|  18 |  14 | -47 |
| -42 | -38 |  24 |
| -27 | -28 |  45 |
:
| -38 |  24 |
| -28 |  45 |

| -48 |  22 |   8 |
|  26 | -20 |  -4 |
|  13 | -45 |  12 |
:
| -20 |  -4 |
| -45 |  12 |

|   4 |  21 |   1 | -42 |  10 |
| -16 |   3 | -23 | -40 | -14 |
|   8 | -19 |  10 |  39 |  15 |
|  19 | -31 |  16 |  24 |  19 |
| -29 |  23 | -30 |  21 | -24 |
:
|   3 | -23 |
| -19 |  10 |

|   0 | -17 |  -4 |  20 |  41 |
| -29 |   9 |   1 | -19 | -41 |
| -29 |   2 |  -3 | -19 | -38 |
|  24 |  32 |  13 |  -6 | -20 |
:
|  9 |  1 |
|  2 | -3 |

| -28 |  42 |   0 | -18 |  46 |
| -18 |  20 |   4 | -24 |  10 |
|  19 | -26 |  -3 |  26 | -12 |
|   9 | -23 |  -1 |  21 |  -2 |
:
|  20 |   4 |
| -26 |  -3 |

|  32 | -43 | -34 | -15 |  -9 |
|  17 |  11 |  14 | -35 | -34 |
|  10 | -41 | -38 |  18 |  23 |
:
|  11 |  14 |
| -41 | -38 |

|  38 | -18 | -27 |  35 |
| -29 |   5 |  20 | -18 |
| -23 | -47 |  33 |  14 |
|   6 |   2 | -29 | -31 |
:
|   5 |  20 |
| -47 |  33 |

|  27 | -12 |  -7 | -31 |
|  -8 |  26 |  24 |  -9 |
| -21 |  28 |  22 |  10 |
| -38 |  35 |  27 |  29 |
:
| 26 | 24 |
| 28 | 22 |

|  22 |  -7 |  36 |   8 |
|  16 |  -3 |  28 |  -1 |
| -30 |  42 | -21 | -37 |
|  -3 | -10 |  -7 |   6 |
:
|  -3 |  28 |
|  42 | -21 |
---
| -35 |  38 | -20 | -32 |
| -33 |  39 | -24 | -28 |
:
| -20 | -32 | -35 |  38 |
| -24 | -28 | -33 |  39 |

|   6 |  -1 |   0 |  -1 |  38 |   6 |  42 |   1 |  -1 |  10 |
|  26 |  -8 |  -1 | -16 |  19 |  14 |  21 |   8 |  -8 |  28 |
:
|  -1 |  10 |   6 |  -1 |   0 |  -1 |  38 |   6 |  42 |   1 |
|  -8 |  28 |  26 |  -8 |  -1 | -16 |  19 |  14 |  21 |   8 |

| -14 |  22 | -25 |  28 |  30 |  24 |   9 |  34 | -38 | -27 |
|  -6 |   2 |  -1 |   4 |   4 |  -4 |  -6 |  -2 |   0 |   3 |
|  -2 |  25 | -27 |  18 |  17 |  19 |  28 |  31 | -31 | -36 |
|   4 |   4 |   1 |  -7 |   3 |  -5 |   1 |  -3 |   4 |  -1 |
|  -5 |  -3 |   1 |  -2 |   2 |   6 |  -5 |  -2 |   2 |   9 |
|  -3 |  -7 |  13 | -11 |  -6 |  -9 | -24 | -14 |  14 |   8 |
:
| -38 | -27 | -14 |  22 | -25 |  28 |  30 |  24 |   9 |  34 |
|   0 |   3 |  -6 |   2 |  -1 |   4 |   4 |  -4 |  -6 |  -2 |
| -31 | -36 |  -2 |  25 | -27 |  18 |  17 |  19 |  28 |  31 |
|   4 |  -1 |   4 |   4 |   1 |  -7 |   3 |  -5 |   1 |  -3 |
|   2 |   9 |  -5 |  -3 |   1 |  -2 |   2 |   6 |  -5 |  -2 |
|  14 |   8 |  -3 |  -7 |  13 | -11 |  -6 |  -9 | -24 | -14 |

| -12 |  26 |   2 |  27 |
| -27 |  49 |  15 |   5 |
| -17 | -24 | -27 |  35 |
|  10 | -36 |   6 | -38 |
| -28 | -16 |   2 | -39 |
| -41 |  42 |  14 | -26 |
:
|   2 |  27 | -12 |  26 |
|  15 |   5 | -27 |  49 |
| -27 |  35 | -17 | -24 |
|   6 | -38 |  10 | -36 |
|   2 | -39 | -28 | -16 |
|  14 | -26 | -41 |  42 |

|   7 |  -2 |   3 |  -5 |   8 |  -9 |  -1 |   2 |  15 |
| -13 |   5 |  -3 |  -2 |   9 |  -3 |  -5 |   7 |   5 |
|   5 |  -1 |  -3 |  11 |   6 |  -7 |  19 |  10 |  -8 |
|   5 |  -6 | -14 |  31 | -27 |  22 | -14 |  11 | -16 |
|  10 |  -2 |   6 |  -7 |  17 | -31 |  17 | -13 |  23 |
|  -9 |  27 |  -7 |  12 | -28 |  17 | -26 |  15 | -12 |
| -17 |  14 | -15 |  16 |  -6 |   5 |  -4 |  10 | -11 |
|  16 |   0 |   5 | -12 |  21 |   3 |  18 | -22 |  14 |
|   2 |  13 | -13 |  13 | -11 |   4 |  -5 |  -2 |   2 |
| -30 |  19 | -14 |  14 | -39 |  39 | -39 |  26 | -29 |
:
|   2 |  15 |   7 |  -2 |   3 |  -5 |   8 |  -9 |  -1 |
|   7 |   5 | -13 |   5 |  -3 |  -2 |   9 |  -3 |  -5 |
|  10 |  -8 |   5 |  -1 |  -3 |  11 |   6 |  -7 |  19 |
|  11 | -16 |   5 |  -6 | -14 |  31 | -27 |  22 | -14 |
| -13 |  23 |  10 |  -2 |   6 |  -7 |  17 | -31 |  17 |
|  15 | -12 |  -9 |  27 |  -7 |  12 | -28 |  17 | -26 |
|  10 | -11 | -17 |  14 | -15 |  16 |  -6 |   5 |  -4 |
| -22 |  14 |  16 |   0 |   5 | -12 |  21 |   3 |  18 |
|  -2 |   2 |   2 |  13 | -13 |  13 | -11 |   4 |  -5 |
|  26 | -29 | -30 |  19 | -14 |  14 | -39 |  39 | -39 |

|  -1 |  12 |  -2 | -11 |   1 |
| -40 |  43 |  -7 | -47 | -12 |
|  23 | -26 |   7 |  30 |   5 |
|  -2 |  -2 |  -1 |   3 |   2 |
|   1 |   3 |   0 |  -2 |   4 |
|   1 |   4 |  -1 |   0 |   1 |
| -11 |  11 |  -6 | -12 |  -1 |
|  -1 |   5 |  -2 |  -4 |   2 |
|  -7 |  13 |  -3 | -16 |   0 |
|  -5 |   2 |  -1 |  -4 |   2 |
:
| -11 |   1 |  -1 |  12 |  -2 |
| -47 | -12 | -40 |  43 |  -7 |
|  30 |   5 |  23 | -26 |   7 |
|   3 |   2 |  -2 |  -2 |  -1 |
|  -2 |   4 |   1 |   3 |   0 |
|   0 |   1 |   1 |   4 |  -1 |
| -12 |  -1 | -11 |  11 |  -6 |
|  -4 |   2 |  -1 |   5 |  -2 |
| -16 |   0 |  -7 |  13 |  -3 |
|  -4 |   2 |  -5 |   2 |  -1 |

|   3 |  -4 |   4 |   2 |  -3 |  -1 |   2 |   2 |   4 |  -1 |   0 |
| -16 |   1 | -45 |  41 |   5 | -13 |  -5 |  -1 |  -3 |  -2 |  -2 |
:
|  -1 |   0 |   3 |  -4 |   4 |   2 |  -3 |  -1 |   2 |   2 |   4 |
|  -2 |  -2 | -16 |   1 | -45 |  41 |   5 | -13 |  -5 |  -1 |  -3 |
